Here is a tiny trained network, its code and every weight. The questions are about switching its units off for an input and a target symbol, where a switched-off unit gives its printed mean instead of its output.

import numpy as np


def w(rows, s, z=0):
    codes = np.array(rows[::2]) - 128.0
    scale = np.full(codes.shape[1], s)
    scale[-1] = z or s
    return codes * scale


def softmax(a):
    e = np.exp(a - a.max(-1, keepdims=True))
    return e / e.sum(-1, keepdims=True)


def log_softmax(a):
    a = a - a.max(-1, keepdims=True)
    return a - np.log(np.exp(a).sum(-1, keepdims=True))


def net(x, mask):
    ids = ['βγδεημξτψω'.index(c) for c in x.split()]
    T = len(ids)
    res = E[ids] + P[:T]
    u = 0
    for l in range(3):
        r = res
        for j in range(2):
            rows = slice(2 * j, 2 * j + 2)
            q, k, v = (r @ M[l][rows].T for M in (Q, K, V))
            z = softmax(np.where(np.tri(T) > 0, q @ k.T / 2**0.5, -1e9)) @ v
            o = O[l][rows]
            res = res + np.where(mask[u + j], z, o[:, -1]) @ o[:, :-1]
        u += 2
    return log_softmax(res[-1] @ U[:, :-1].T + U[:, -1])


Q, K, V, O = {}, {}, {}, {}
E = w([
[91,211,229,137,188,35,197,24,135,154,39,137],'β',
[216,101,152,148,142,88,49,102,104,62,195,186],'γ',
[97,69,52,220,34,153,171,46,101,65,74,36],'δ',
[255,102,78,170,157,205,180,85,53,128,76,142],'ε',
[77,59,192,106,127,61,203,201,23,43,210,200],'η',
[102,161,198,221,46,123,207,219,205,198,242,25],'μ',
[104,87,55,52,164,26,45,234,160,182,43,28],'ξ',
[168,172,39,125,94,57,98,65,134,143,203,231],'τ',
[137,82,216,106,44,217,44,134,36,217,55,179],'ψ',
[173,203,121,138,247,225,145,190,66,105,119,96],'ω',
],0.0067)
P = w([
[209,196,112,103,127,165,60,134,61,189,191,102],'0',
[207,152,138,50,67,123,107,143,77,34,122,49],'1',
[162,76,119,177,191,87,117,102,36,231,179,76],'2',
[162,135,127,90,78,92,144,171,96,45,78,75],'3',
[126,51,138,185,205,62,128,79,59,216,145,105],'4',
[128,128,120,120,95,88,168,178,142,58,73,95],'5',
[91,44,133,189,205,56,147,79,79,214,146,112],'6',
[84,119,128,131,91,87,179,191,162,68,51,110],'7',
[61,38,130,201,215,58,157,82,110,201,127,140],'8',
[41,113,124,152,86,84,182,188,180,71,37,128],'9',
[1,44,127,208,224,80,179,81,116,196,126,175],'10',
[83,112,119,108,104,103,168,193,187,82,61,100],'11',
],0.005)
Q[0] = w([
[254,151,107,116,138,206,62,96,96,128,177,197],'L0H1',
[68,120,155,109,78,82,209,183,117,51,69,78],'L0H1',
[211,155,91,46,80,80,80,165,144,50,47,60],'L0H2',
[90,73,93,182,195,124,128,112,103,201,152,151],'L0H2',
],0.006)
K[0] = w([
[207,157,95,32,149,171,35,159,60,174,146,94],'L0H1',
[14,93,223,112,151,48,250,146,138,61,113,210],'L0H1',
[176,132,52,76,133,97,1,124,236,155,33,12],'L0H2',
[32,47,186,114,160,79,234,203,41,81,182,181],'L0H2',
],0.0065)
V[0] = w([
[255,159,86,73,127,211,36,138,68,142,178,131],'L0H1',
[87,68,114,101,92,85,153,143,107,68,202,207],'L0H1',
[102,64,139,115,117,66,145,165,93,108,122,95],'L0H2',
[103,81,167,144,162,113,192,160,81,86,144,132],'L0H2',
],0.008)
O[0] = w([
[254,149,122,142,148,159,44,123,36,149,162,123,115],'L0H1',
[69,125,61,58,88,118,192,142,58,151,156,141,175],'L0H1',
[136,78,134,178,138,56,88,149,123,112,81,91,255],'L0H2',
[138,93,180,225,182,109,84,142,138,142,133,115,199],'L0H2',
],0.0051,0.0037)
Q[1] = w([
[113,71,129,169,161,77,136,127,96,168,130,100],'L1H1',
[108,68,117,161,166,63,127,140,109,174,118,89],'L1H1',
[147,163,96,87,24,128,141,173,144,2,108,54],'L1H2',
[136,159,168,117,231,146,107,90,126,247,173,189],'L1H2',
],0.0074)
K[1] = w([
[71,38,44,59,188,1,68,223,197,211,47,5],'L1H1',
[112,71,60,66,197,42,47,187,160,211,82,24],'L1H1',
[143,72,42,174,54,220,93,129,85,100,162,48],'L1H2',
[143,199,216,63,200,69,136,148,141,168,118,229],'L1H2',
],0.0064)
V[1] = w([
[195,187,163,158,116,169,145,87,63,89,180,161],'L1H1',
[101,90,69,96,185,87,78,175,165,196,84,71],'L1H1',
[34,121,137,182,94,62,224,1,171,92,36,92],'L1H2',
[85,54,132,154,68,203,128,202,154,125,95,102],'L1H2',
],0.0055)
O[1] = w([
[255,201,145,124,98,113,129,140,90,113,124,114,58],'L1H1',
[32,77,118,162,188,143,126,102,152,163,157,137,253],'L1H1',
[36,149,125,138,138,96,81,37,32,84,151,53,94],'L1H2',
[49,130,169,130,53,208,76,164,177,49,119,102,108],'L1H2',
],0.0038,0.0064)
Q[2] = w([
[68,72,18,63,166,41,86,244,213,183,19,39],'L2H1',
[127,197,148,24,19,208,180,135,200,15,118,152],'L2H1',
[104,74,153,253,230,73,154,62,87,253,165,115],'L2H2',
[167,111,104,185,204,206,112,69,65,226,178,182],'L2H2',
],0.0062)
K[2] = w([
[104,102,109,139,181,190,104,91,152,157,153,163],'L2H1',
[250,165,135,124,122,147,84,123,78,132,143,128],'L2H1',
[1,88,120,156,136,104,158,124,171,146,130,123],'L2H2',
[82,140,127,157,83,133,216,116,188,94,101,80],'L2H2',
],0.0088)
V[2] = w([
[137,173,170,211,111,189,224,31,129,175,100,130],'L2H1',
[134,152,39,87,134,120,80,145,169,210,3,21],'L2H1',
[126,159,174,62,236,95,93,97,85,120,58,210],'L2H2',
[130,73,35,161,127,167,130,43,65,45,25,121],'L2H2',
],0.0051)
O[2] = w([
[139,229,118,160,53,114,216,107,38,172,47,38,2],'L2H1',
[58,107,68,63,171,238,140,34,171,230,152,82,232],'L2H1',
[30,181,93,156,64,199,3,179,76,80,251,67,145],'L2H2',
[227,18,22,215,85,206,134,176,91,115,97,139,69],'L2H2',
],0.0058,0.0021)
U = w([
[140,193,90,135,215,217,170,223,112,66,77,93,170],'β',
[104,142,58,13,85,88,219,144,46,148,179,181,126],'γ',
[100,77,95,65,178,212,85,76,190,162,198,151,105],'δ',
[198,50,29,182,102,169,220,121,97,142,19,139,179],'ε',
[100,110,227,96,8,212,62,159,92,194,38,186,136],'η',
[82,189,126,144,114,115,62,14,3,107,160,11,136],'μ',
[160,77,203,197,147,59,20,188,134,11,144,166,120],'ξ',
[123,193,162,190,98,185,156,220,194,166,235,42,1],'τ',
[143,169,249,100,179,49,214,38,198,166,37,140,85],'ψ',
[143,184,32,136,56,64,84,101,183,112,164,218,231],'ω',
],0.0053,0.00096)

Each question gives the input, a string of symbols that net reads in full, and the target symbol t.
The units are the heads (2 rows each of Q, K, V and O). Each row of codes is followed by its name. A weight is (code - 128) times the scale printed after its matrix; where a second scale follows, it is the last column's (O and U).
mask holds one flag per head, layer by layer. A switched-off head (its flag False) gives its mean, the last column of its rows in O, instead of its output. The means were averaged over made-up inputs and are rounded, as every weight is.
A unit's drop is (log p(t) with every unit on - log p(t) with that unit switched off) / (log p(t) with every unit on - log p(t) with every unit switched off).
The circuit of an input: a set's keep is (log p(t) with only the set's units on - log p(t) with every unit switched off) / (log p(t) with every unit on - log p(t) with every unit switched off). Starting from all 6 units, units are removed one at a time, each time the one whose removal leaves the highest keep (on an exact tie, the one counted first), for as long as the keep stays at least 0.8.
units of the circuit, in order: the units of the circuit, biggest drop first
unit that matters most: the unit with the biggest drop
which heads matter: for each layer, one digit per head in row order, 1 if its drop is at least 0.15 and else 0, layers parted by /
input ξ δ ψ τ ε δ ω η, target γ: which heads matter -> 10 / 00 / 00
input ξ μ ω ξ μ γ μ δ γ ξ δ ξ, target μ: units of the circuit, in order -> L1H2, L2H1, L0H1, L2H2
input η ω ε η ξ ξ η γ β δ γ, target ε: which heads matter -> 10 / 00 / 01
input η γ μ ε ξ ξ η δ, target μ: units of the circuit, in order -> L1H2
input β δ τ, target ε: units of the circuit, in order -> L2H2, L1H2
input γ η μ β τ, target μ: units of the circuit, in order -> L0H1, L1H2, L2H1
input η γ τ δ η ε ξ γ ξ η τ, target ξ: units of the circuit, in order -> L2H1, L0H1, L0H2
input β μ δ ε ψ, target ε: which heads matter -> 00 / 01 / 01
input ε η δ ξ γ ψ γ, target δ: units of the circuit, in order -> L2H1, L1H1, L0H1
input ξ δ η μ ω, target ψ: units of the circuit, in order -> L2H2, L0H1
input ξ ξ ξ ψ γ β δ ω η ξ γ, target δ: units of the circuit, in order -> L2H1, L0H1, L1H1
input γ μ β ψ μ η μ δ ξ γ ε, target δ: which heads matter -> 00 / 10 / 10
input γ ε η ξ η β τ, target μ: which heads matter -> 10 / 01 / 00
input η ξ ξ τ ξ ξ ω ξ τ, target δ: units of the circuit, in order -> L2H1, L1H1
input τ ξ β δ ξ γ η ε τ, target ξ: units of the circuit, in order -> L2H1, L0H2, L0H1
input τ μ η τ β τ β, target μ: units of the circuit, in order -> L1H2, L2H2
input ξ ω ω, target δ: which heads matter -> 00 / 00 / 10
input ψ ω μ η ε γ ω, target ξ: units of the circuit, in order -> L0H1, L2H1
input β γ ω δ η τ μ β μ μ ω, target ψ: which heads matter -> 00 / 00 / 01
input ψ ξ δ γ γ ξ β μ η ξ ψ, target δ: which heads matter -> 10 / 10 / 10
input ψ ε ξ β ξ γ η δ ε, target ε: units of the circuit, in order -> L2H2
input ξ ξ δ γ η ψ ε, target ξ: unit that matters most -> L0H1
input ω ψ ξ ξ ε, target δ: which heads matter -> 00 / 00 / 10
input γ ξ ε μ ξ γ γ ε τ, target δ: which heads matter -> 10 / 10 / 10
input γ ξ η ω δ ψ ω, target ε: which heads matter -> 00 / 00 / 01
